Below are the code and all the weights of a small trained network. Each question names an input and a target symbol and asks about switching units off, where a switched-off unit gives its printed mean instead of its output.

import numpy as np


def w(rows, s, z=0):
    codes = np.array(rows[::2]) - 128.0
    scale = np.full(codes.shape[1], s)
    scale[-1] = z or s
    return codes * scale


def norm(h):
    return h / np.sqrt((h * h).mean(-1, keepdims=True) + 1e-5)


def f(y):
    return y / 2 * (1 + np.tanh(0.7978845608 * (y + 0.044715 * y**3)))


def softmax(a):
    e = np.exp(a - a.max(-1, keepdims=True))
    return e / e.sum(-1, keepdims=True)


def log_softmax(a):
    a = a - a.max(-1, keepdims=True)
    return a - np.log(np.exp(a).sum(-1, keepdims=True))


def net(x, mask):
    ids = ['ΓΠΦΨαηλστ'.index(c) for c in x.split()]
    T = len(ids)
    res = E[ids] + P[:T]
    u = 0
    for l in range(3):
        r = norm(res)
        for j in range(2):
            rows = slice(3 * j, 3 * j + 3)
            q, k, v = (r @ M[l][rows].T for M in (Q, K, V))
            z = softmax(np.where(np.tri(T) > 0, q @ k.T / 3**0.5, -1e9)) @ v
            o = O[l][rows]
            res = res + np.where(mask[u + j], z, o[:, -1]) @ o[:, :-1]
        u += 2
        y = f(norm(res) @ A[l][:, :-1].T + A[l][:, -1])
        res = res + np.where(mask[u : u + 4], y, B[l][:, -1]) @ B[l][:, :-1]
        u += 4
    return log_softmax(norm(res)[-1] @ U[:, :-1].T + U[:, -1])


Q, K, V, O, A, B = {}, {}, {}, {}, {}, {}
E = w([
[135,23,254],'Γ',
[49,201,193],'Π',
[164,60,93],'Φ',
[66,95,80],'Ψ',
[74,66,126],'α',
[60,96,80],'η',
[239,158,88],'λ',
[152,3,21],'σ',
[157,32,241],'τ',
],0.0062)
P = w([
[183,190,63],'0',
[159,124,151],'1',
[115,123,121],'2',
[49,160,83],'3',
[172,136,162],'4',
[111,115,101],'5',
[48,167,79],'6',
[189,128,188],'7',
[106,121,105],'8',
[51,168,82],'9',
[190,123,179],'10',
[102,119,108],'11',
[1,71,112],'12',
],0.006)
Q[0] = w([
[158,107,228],'L0H0',
[76,113,16],'L0H0',
[131,77,108],'L0H0',
[63,112,34],'L0H1',
[199,36,156],'L0H1',
[200,107,255],'L0H1',
],0.0063)
K[0] = w([
[132,160,165],'L0H0',
[87,94,66],'L0H0',
[143,84,115],'L0H0',
[148,204,97],'L0H1',
[107,130,132],'L0H1',
[117,2,119],'L0H1',
],0.0084)
V[0] = w([
[66,4,135],'L0H0',
[111,144,129],'L0H0',
[196,221,162],'L0H0',
[91,56,57],'L0H1',
[131,169,151],'L0H1',
[73,25,129],'L0H1',
],0.0031)
O[0] = w([
[83,183,225,241],'L0H0',
[103,95,147,121],'L0H0',
[75,8,107,8],'L0H0',
[219,31,14,205],'L0H1',
[131,153,203,97],'L0H1',
[116,2,76,166],'L0H1',
],0.0023,0.0018)
A[0] = w([
[255,180,44,3],'L0N0',
[104,129,243,60],'L0N1',
[177,131,170,132],'L0N2',
[60,212,138,39],'L0N3',
],0.0074,0.0017)
B[0] = w([
[35,157,193,250],'L0N0',
[106,108,4,172],'L0N1',
[95,67,163,126],'L0N2',
[239,164,212,175],'L0N3',
],0.0037,0.0018)
Q[1] = w([
[151,148,193],'L1H0',
[165,98,131],'L1H0',
[203,182,232],'L1H0',
[151,183,115],'L1H1',
[150,125,2],'L1H1',
[87,109,96],'L1H1',
],0.0097)
K[1] = w([
[82,122,191],'L1H0',
[137,91,112],'L1H0',
[139,138,254],'L1H0',
[193,130,206],'L1H1',
[121,19,140],'L1H1',
[70,103,33],'L1H1',
],0.0088)
V[1] = w([
[107,146,59],'L1H0',
[209,167,114],'L1H0',
[58,221,197],'L1H0',
[123,104,32],'L1H1',
[184,199,253],'L1H1',
[132,159,114],'L1H1',
],0.0053)
O[1] = w([
[106,188,106,186],'L1H0',
[253,4,64,79],'L1H0',
[38,84,149,113],'L1H0',
[223,113,8,191],'L1H1',
[59,45,215,2],'L1H1',
[172,184,196,128],'L1H1',
],0.0022,0.0029)
A[1] = w([
[6,144,95,247],'L1N0',
[133,175,227,66],'L1N1',
[224,95,195,141],'L1N2',
[25,2,38,20],'L1N3',
],0.0059,0.0016)
B[1] = w([
[3,155,113,253],'L1N0',
[254,128,247,131],'L1N1',
[60,75,135,143],'L1N2',
[142,172,123,227],'L1N3',
],0.0061,0.0036)
Q[2] = w([
[107,93,140],'L2H0',
[159,38,109],'L2H0',
[49,135,139],'L2H0',
[91,195,90],'L2H1',
[254,91,195],'L2H1',
[136,110,195],'L2H1',
],0.0087)
K[2] = w([
[161,173,120],'L2H0',
[82,166,147],'L2H0',
[206,136,84],'L2H0',
[161,143,179],'L2H1',
[5,94,154],'L2H1',
[117,72,107],'L2H1',
],0.013)
V[2] = w([
[78,58,118],'L2H0',
[104,74,157],'L2H0',
[149,203,180],'L2H0',
[221,255,179],'L2H1',
[162,166,190],'L2H1',
[158,213,159],'L2H1',
],0.0052)
O[2] = w([
[160,97,120,154],'L2H0',
[193,87,126,7],'L2H0',
[173,253,139,2],'L2H0',
[133,93,223,154],'L2H1',
[177,86,203,11],'L2H1',
[170,139,180,156],'L2H1',
],0.0058,0.00072)
A[2] = w([
[134,150,33,213],'L2N0',
[129,253,176,251],'L2N1',
[111,128,112,197],'L2N2',
[127,94,224,195],'L2N3',
],0.0073,0.0014)
B[2] = w([
[163,145,247,252],'L2N0',
[2,43,95,213],'L2N1',
[83,119,141,169],'L2N2',
[149,179,197,186],'L2N3',
],0.0064,0.0032)
U = w([
[109,65,62,51],'Γ',
[140,116,246,152],'Π',
[164,185,83,110],'Φ',
[100,139,67,84],'Ψ',
[82,167,57,119],'α',
[114,198,77,81],'η',
[80,117,233,71],'λ',
[198,133,46,253],'σ',
[158,73,94,211],'τ',
],0.012,0.0036)

Each question gives the input, a string of symbols that net reads in full, and the target symbol t.
The units are the heads (3 rows each of Q, K, V and O) and the neurons (one row each of A and B). Each row of codes is followed by its name. A weight is (code - 128) times the scale printed after its matrix; where a second scale follows, it is the last column's (O, A, B and U).
mask holds one flag per unit, layer by layer, with each layer's heads first. A switched-off unit (its flag False) gives its mean, the last column of its rows in O or B, instead of its output. The means were averaged over made-up inputs and are rounded, as every weight is.
A unit's drop is (log p(t) with every unit on - log p(t) with that unit switched off) / (log p(t) with every unit on - log p(t) with every unit switched off).
The circuit of an input: a set's keep is (log p(t) with only the set's units on - log p(t) with every unit switched off) / (log p(t) with every unit on - log p(t) with every unit switched off). Starting from the 12 units with the biggest drops (on a tie, the unit counted first), units are removed one at a time, each time the one whose removal leaves the highest keep (on an exact tie, the one counted first), for as long as the keep stays at least 0.8.
units of the circuit, in order: the units of the circuit, biggest drop first
unit that matters most: the unit with the biggest drop
top k neurons: the k neurons with the biggest drops, biggest first
k most important neurons of layer l: the k neurons of layer l with the biggest drops, biggest first
which heads matter: for each layer, one digit per head in row order, 1 if its drop is at least 0.15 and else 0, layers parted by /
drop of u: that unit's drop, to one decimal
input λ η η Π λ λ η, target λ: units of the circuit, in order -> [L2H1]
input λ τ Φ σ Ψ Φ, target σ: units of the circuit, in order -> [L1N0, L2N1]
input Ψ Ψ Ψ σ Γ Γ τ α, target σ: units of the circuit, in order -> [L1N0, L2N1, L2H1, L2N3]
input σ Γ α Ψ η, target σ: top 3 neurons -> [L0N0, L1N0, L2N1]
input Π Γ Ψ Π, target Π: units of the circuit, in order -> [L0N3, L2H1]
input α α Γ, target Γ: units of the circuit, in order -> [L0N1, L1N0, L2H1]
input α α Ψ α λ Γ λ Ψ λ η η, target Π: which heads matter -> 00 / 01 / 00
input α σ Γ α Ψ τ, target τ: which heads matter -> 00 / 00 / 00
input α σ λ Φ λ, target Π: which heads matter -> 00 / 00 / 00
input λ η Γ Ψ η Ψ σ, target λ: top 3 neurons -> [L2N0, L0N0, L1N0]
input λ η τ Ψ Ψ, target Π: 2 most important neurons of layer 0 -> [L0N3, L0N0]
input η Γ α α Ψ Γ α λ σ, target σ: top 3 neurons -> [L2N1, L1N0, L2N0]
input Π Ψ λ Φ, target Π: which heads matter -> 11 / 00 / 01
input σ Ψ Ψ α τ Ψ α Ψ, target σ: top 3 neurons -> [L0N0, L1N0, L2N1]
input λ λ α σ Ψ Φ σ α Φ τ α τ λ, target λ: unit that matters most -> L0H1
input λ λ τ η α Ψ Π Γ λ σ, target λ: which heads matter -> 01 / 01 / 01
input Φ α α η Γ, target τ: 2 most important neurons of layer 0 -> [L0N1, L0N0]
input Ψ λ σ τ λ Φ α α, target τ: 2 most important neurons of layer 2 -> [L2N3, L2N0]
input α Φ α Ψ Φ σ σ Φ, target τ: which heads matter -> 00 / 00 / 00
input λ α Φ τ α α Π σ α λ Ψ, target Π: unit that matters most -> L2N0
input λ σ Γ Ψ Γ λ α α α Φ, target λ: top 3 neurons -> [L0N0, L0N1, L2N3]
input α Φ τ α α Γ Γ Γ, target τ: 2 most important neurons of layer 2 -> [L2N0, L2N1]
input η α λ Π σ, target σ: 2 most important neurons of layer 2 -> [L2N3, L2N1]
input λ λ τ τ η α λ η, target Π: top 4 neurons -> [L1N1, L0N0, L0N1, L1N0]
input α σ σ α α, target σ: 3 most important neurons of layer 2 -> [L2N1, L2N3, L2N0]
input Π Π α λ α Φ λ Φ, target τ: 2 most important neurons of layer 1 -> [L1N0, L1N2]
input Γ η Ψ σ α η α λ α α Φ τ, target τ: drop of L2N0 -> 0.2
input Ψ α Γ, target Γ: drop of L0N1 -> 0.2
input α Π Π α σ α τ, target α: drop of L0N1 -> 0.1
input λ η α Γ λ Φ σ Ψ, target σ: drop of L1N0 -> 1.0
